Below are the code and all the weights of a small trained network. Each question names an input and a class and asks about switching units off, where a switched-off unit gives its printed mean instead of its output.

import numpy as np


def w(rows, s, z=0):
    codes = np.array(rows[::2]) - 128.0
    scale = np.full(codes.shape[1], s)
    scale[-1] = z or s
    return codes * scale


def f(y):
    return y / 2 * (1 + np.tanh(0.7978845608 * (y + 0.044715 * y**3)))


def log_softmax(a):
    a = a - a.max(-1, keepdims=True)
    return a - np.log(np.exp(a).sum(-1, keepdims=True))


def net(x, mask):
    res = np.array(x, float).reshape(1, 6) / 4 @ E
    y = f(res @ A[0][:, :-1].T + A[0][:, -1])
    res = res + np.where(mask, y, B[0][:, -1]) @ B[0][:, :-1]
    return log_softmax(res[-1] @ U[:, :-1].T + U[:, -1])


A, B = {}, {}
E = w([
[135,165,140,155,140,152,136,125,107,143,148],'x0',
[240,37,105,154,177,144,166,139,59,61,185],'x1',
[134,118,121,113,133,141,122,115,128,144,136],'x2',
[66,86,179,77,116,193,234,188,77,160,104],'x3',
[136,221,109,7,97,105,92,155,49,88,144],'x4',
[114,129,122,140,134,124,121,155,136,117,141],'x5',
],0.011)
A[0] = w([
[96,127,146,161,120,125,117,120,132,129,127,116],'neuron 1',
[192,171,100,30,138,116,100,184,20,61,158,34],'neuron 2',
[106,99,121,156,114,126,164,131,130,138,127,121],'neuron 3',
[116,141,145,97,123,137,144,150,125,142,125,134],'neuron 4',
[149,100,139,183,133,153,141,119,115,130,129,169],'neuron 5',
[87,174,136,77,124,135,91,127,131,127,111,130],'neuron 6',
[109,118,109,117,114,133,118,131,114,134,130,124],'neuron 7',
[49,143,133,157,127,131,136,89,193,182,112,193],'neuron 8',
[41,159,143,154,113,129,125,92,215,200,96,197],'neuron 9',
[112,205,127,96,112,113,86,124,126,146,122,147],'neuron 10',
[86,52,164,125,123,186,249,179,82,141,124,122],'neuron 11',
[48,254,126,19,102,115,91,121,131,131,135,126],'neuron 12',
[125,133,139,149,123,103,135,139,151,141,110,139],'neuron 13',
[126,163,130,73,119,110,99,157,106,155,106,122],'neuron 14',
[207,105,128,189,113,130,93,115,159,107,141,164],'neuron 15',
[150,182,98,124,122,112,89,118,145,112,134,167],'neuron 16',
[155,178,112,125,130,100,50,89,175,113,127,184],'neuron 17',
[103,141,135,142,156,123,139,123,158,141,119,135],'neuron 18',
[54,113,146,78,135,151,200,162,97,137,129,146],'neuron 19',
[186,156,109,163,134,102,49,97,164,110,126,255],'neuron 20',
[73,158,142,88,126,129,159,145,113,148,109,118],'neuron 21',
[147,63,111,157,132,144,166,136,139,133,139,133],'neuron 22',
[159,75,134,185,156,107,115,103,134,121,129,123],'neuron 23',
],0.013,0.0079)
B[0] = w([
[127,111,137,116,115,142,131,124,130,117,134,142],'neuron 1',
[106,152,250,86,36,185,95,110,129,84,143,231],'neuron 2',
[157,133,139,129,153,136,130,152,110,122,138,151],'neuron 3',
[116,113,107,111,116,151,128,129,138,163,124,160],'neuron 4',
[158,95,107,113,140,99,135,122,137,97,113,165],'neuron 5',
[124,140,91,143,171,115,129,126,125,166,128,183],'neuron 6',
[129,151,141,154,136,150,143,126,108,143,136,134],'neuron 7',
[128,142,194,102,76,163,120,109,105,90,136,216],'neuron 8',
[107,149,226,99,61,164,95,125,128,85,150,241],'neuron 9',
[114,109,139,126,164,54,110,129,123,157,106,192],'neuron 10',
[188,77,180,138,180,97,89,186,102,198,77,231],'neuron 11',
[136,114,51,168,197,82,148,135,140,188,112,253],'neuron 12',
[150,137,134,117,129,140,125,119,103,117,145,145],'neuron 13',
[104,136,104,153,136,122,139,142,131,166,133,178],'neuron 14',
[135,148,57,138,124,131,168,92,149,88,145,186],'neuron 15',
[129,112,177,133,148,80,113,127,120,129,113,177],'neuron 16',
[119,107,189,126,169,50,89,113,103,133,125,202],'neuron 17',
[135,126,138,100,114,133,125,125,133,119,120,151],'neuron 18',
[113,135,84,133,86,189,130,166,133,200,109,212],'neuron 19',
[137,143,125,127,143,67,160,74,144,9,178,217],'neuron 20',
[112,130,85,123,108,174,148,139,132,184,127,187],'neuron 21',
[161,97,127,146,164,110,123,154,119,119,124,167],'neuron 22',
[139,146,64,127,141,134,169,129,142,100,136,172],'neuron 23',
],0.022,0.023)
U = w([
[100,193,190,97,55,112,124,71,147,59,190,143],'0',
[164,89,121,184,232,42,127,152,109,148,109,224],'1',
[137,133,176,87,11,231,120,178,107,142,119,107],'2',
[81,158,14,173,131,146,168,159,153,202,114,6],'3',
[173,130,2,173,154,114,229,109,181,76,165,66],'4',
],0.0082,0.0025)

Each question gives the input, the list of numbers given to net, and the class t.
The units are the neurons (one row each of A and B). Each row of codes is followed by its name. A weight is (code - 128) times the scale printed after its matrix; where a second scale follows, it is the last column's (A, B and U).
mask holds one flag per neuron, in row order. A switched-off neuron (its flag False) gives its mean, the last column of its row in B, instead of its output. The means were averaged over made-up inputs and are rounded, as every weight is.
A unit's drop is (log p(t) with every unit on - log p(t) with that unit switched off) / (log p(t) with every unit on - log p(t) with every unit switched off).
The circuit of an input: a set's keep is (log p(t) with only the set's units on - log p(t) with every unit switched off) / (log p(t) with every unit on - log p(t) with every unit switched off). Starting from the 12 units with the biggest drops (on a tie, the unit counted first), units are removed one at a time, each time the one whose removal leaves the highest keep (on an exact tie, the one counted first), for as long as the keep stays at least 0.8.
circuit, biggest first: the units of the circuit, biggest drop first
most important unit: the unit with the biggest drop
k most important neurons: the k neurons with the biggest drops, biggest first
drop of u: that unit's drop, to one decimal
input [-6,3,1,-7,0,-8], class 4: most important unit => neuron 9
input [-2,0,-8,6,2,1], class 3: 3 most important neurons => neuron 9; neuron 8; neuron 2
input [-7,-2,-8,1,-5,-6], class 2: 2 most important neurons => neuron 20; neuron 17
input [0,-6,6,-2,1,-5], class 1: 3 most important neurons => neuron 12; neuron 2; neuron 10
input [-5,0,-5,-3,3,4], class 1: 2 most important neurons => neuron 9; neuron 8
input [-3,-4,5,1,0,-7], class 2: 2 most important neurons => neuron 20; neuron 9
input [6,-8,-2,2,-1,4], class 2: 3 most important neurons => neuron 9; neuron 8; neuron 20
input [-8,2,8,0,-8,3], class 4: 3 most important neurons => neuron 23; neuron 15; neuron 17
input [3,6,5,5,1,7], class 2: 2 most important neurons => neuron 12; neuron 2
input [-7,8,8,-7,1,7], class 0: 2 most important neurons => neuron 2; neuron 12
input [-4,1,-1,1,7,0], class 2: 2 most important neurons => neuron 2; neuron 20
input [-6,0,-3,2,-4,1], class 2: 2 most important neurons => neuron 12; neuron 17
input [-3,0,6,8,6,8], class 3: 2 most important neurons => neuron 12; neuron 9
input [0,-5,5,1,-1,6], class 2: circuit, biggest first => neuron 20
input [-3,-5,4,8,1,-8], class 3: 2 most important neurons => neuron 2; neuron 12
input [-1,-5,-4,-8,6,-5], class 1: drop of neuron 6 => 0.0
input [-7,-1,-4,2,1,1], class 3: drop of neuron 9 => 0.2
input [3,3,2,0,-1,-8], class 4: drop of neuron 2 => 0.1
input [-1,4,-1,0,-8,-2], class 4: drop of neuron 15 => 0.4
input [-3,-8,-8,5,3,-2], class 3: most important unit => neuron 12
